Here is a tiny trained network, its code and every weight. The questions are about switching its units off for an input and a class, where a switched-off unit gives its printed mean instead of its output.

import numpy as np


def w(rows, s, z=0):
    codes = np.array(rows[::2]) - 128.0
    scale = np.full(codes.shape[1], s)
    scale[-1] = z or s
    return codes * scale


def f(y):
    return np.maximum(y, 0)


def log_softmax(a):
    a = a - a.max(-1, keepdims=True)
    return a - np.log(np.exp(a).sum(-1, keepdims=True))


def net(x, mask):
    res = np.array(x, float).reshape(1, 7) / 4 @ E
    y = f(res @ A[0][:, :-1].T + A[0][:, -1])
    res = res + np.where(mask, y, B[0][:, -1]) @ B[0][:, :-1]
    return log_softmax(res[-1] @ U[:, :-1].T + U[:, -1])


A, B = {}, {}
E = w([
[133,84,156,108,107,1],'x0',
[142,118,126,10,217,133],'x1',
[33,184,200,148,160,113],'x2',
[130,130,129,130,130,128],'x3',
[124,121,132,124,125,132],'x4',
[133,133,140,115,117,132],'x5',
[130,131,135,121,122,130],'x6',
],0.015)
A[0] = w([
[124,72,133,15,202,1,64],'neuron 0',
[154,96,96,115,68,100,149],'neuron 1',
[166,130,73,69,174,223,132],'neuron 2',
[232,61,51,120,89,147,253],'neuron 3',
[111,165,84,201,82,208,183],'neuron 4',
[105,121,149,165,50,54,155],'neuron 5',
[6,172,218,141,158,113,164],'neuron 6',
[62,182,148,102,188,177,165],'neuron 7',
[168,101,52,63,116,166,153],'neuron 8',
[197,86,67,99,158,216,161],'neuron 9',
[148,96,99,117,103,131,215],'neuron 10',
[120,186,95,71,206,200,128],'neuron 11',
],0.0095,0.0063)
B[0] = w([
[170,242,129,167,115,232,245],'neuron 0',
[195,95,94,97,79,176,177],'neuron 1',
[104,69,200,168,167,85,214],'neuron 2',
[254,90,165,159,91,136,248],'neuron 3',
[149,188,115,177,148,232,230],'neuron 4',
[186,104,114,188,91,26,195],'neuron 5',
[47,194,118,166,196,79,237],'neuron 6',
[42,125,77,122,146,115,213],'neuron 7',
[174,101,176,185,159,110,201],'neuron 8',
[141,82,210,182,181,109,218],'neuron 9',
[238,109,132,151,89,152,178],'neuron 10',
[52,68,88,82,178,79,215],'neuron 11',
],0.0084,0.016)
U = w([
[173,121,139,126,107,249,188],'0',
[127,76,188,151,140,29,125],'1',
[102,210,104,128,127,188,140],'2',
[65,78,70,38,167,98,4],'3',
[168,39,59,88,38,83,158],'4',
],0.011,0.0017)

Each question gives the input, the list of numbers given to net, and the class t.
The units are the neurons (one row each of A and B). Each row of codes is followed by its name. A weight is (code - 128) times the scale printed after its matrix; where a second scale follows, it is the last column's (A, B and U).
mask holds one flag per neuron, in row order. A switched-off neuron (its flag False) gives its mean, the last column of its row in B, instead of its output. The means were averaged over made-up inputs and are rounded, as every weight is.
A unit's drop is (log p(t) with every unit on - log p(t) with that unit switched off) / (log p(t) with every unit on - log p(t) with every unit switched off).
The circuit of an input: a set's keep is (log p(t) with only the set's units on - log p(t) with every unit switched off) / (log p(t) with every unit on - log p(t) with every unit switched off). Starting from all 12 units, units are removed one at a time, each time the one whose removal leaves the highest keep (on an exact tie, the one counted first), for as long as the keep stays at least 0.8.
circuit, biggest first: the units of the circuit, biggest drop first
top k neurons: the k neurons with the biggest drops, biggest first
drop of u: that unit's drop, to one decimal
input [1,7,1,4,8,-4,-7], class 2: circuit, biggest first -> (neuron 0; neuron 3)
input [-1,1,-2,-3,1,-3,-1], class 1: circuit, biggest first -> (neuron 0)
input [1,-6,-1,2,-7,2,3], class 4: top 2 neurons -> (neuron 0; neuron 5)
input [8,1,-7,-2,3,0,3], class 0: top 2 neurons -> (neuron 0; neuron 11)
input [-8,-2,2,6,4,5,0], class 2: top 2 neurons -> (neuron 4; neuron 3)
input [0,4,7,-2,3,0,-2], class 3: circuit, biggest first -> (neuron 4; neuron 7; neuron 3)
input [0,5,-4,4,6,-2,6], class 1: top 3 neurons -> (neuron 4; neuron 2; neuron 9)
input [-1,2,-3,-3,-4,7,2], class 1: top 2 neurons -> (neuron 0; neuron 4)
input [-6,1,-8,8,8,5,8], class 1: circuit, biggest first -> (neuron 2; neuron 9)
input [1,5,0,-6,-2,-4,-3], class 0: top 3 neurons -> (neuron 0; neuron 6; neuron 5)
input [4,7,0,1,0,-3,-6], class 0: top 2 neurons -> (neuron 0; neuron 6)
input [8,1,-8,-4,-7,-2,7], class 0: top 2 neurons -> (neuron 0; neuron 11)
input [7,1,6,5,-1,3,5], class 2: drop of neuron 9 -> 0.1
input [-2,8,6,-5,-5,-5,0], class 3: circuit, biggest first -> (neuron 11)
input [-2,-2,2,3,2,6,7], class 2: drop of neuron 3 -> 0.1
input [1,2,-2,1,-1,-8,-1], class 0: drop of neuron 5 -> 0.6
input [7,0,0,5,-5,-5,5], class 4: top 2 neurons -> (neuron 4; neuron 5)
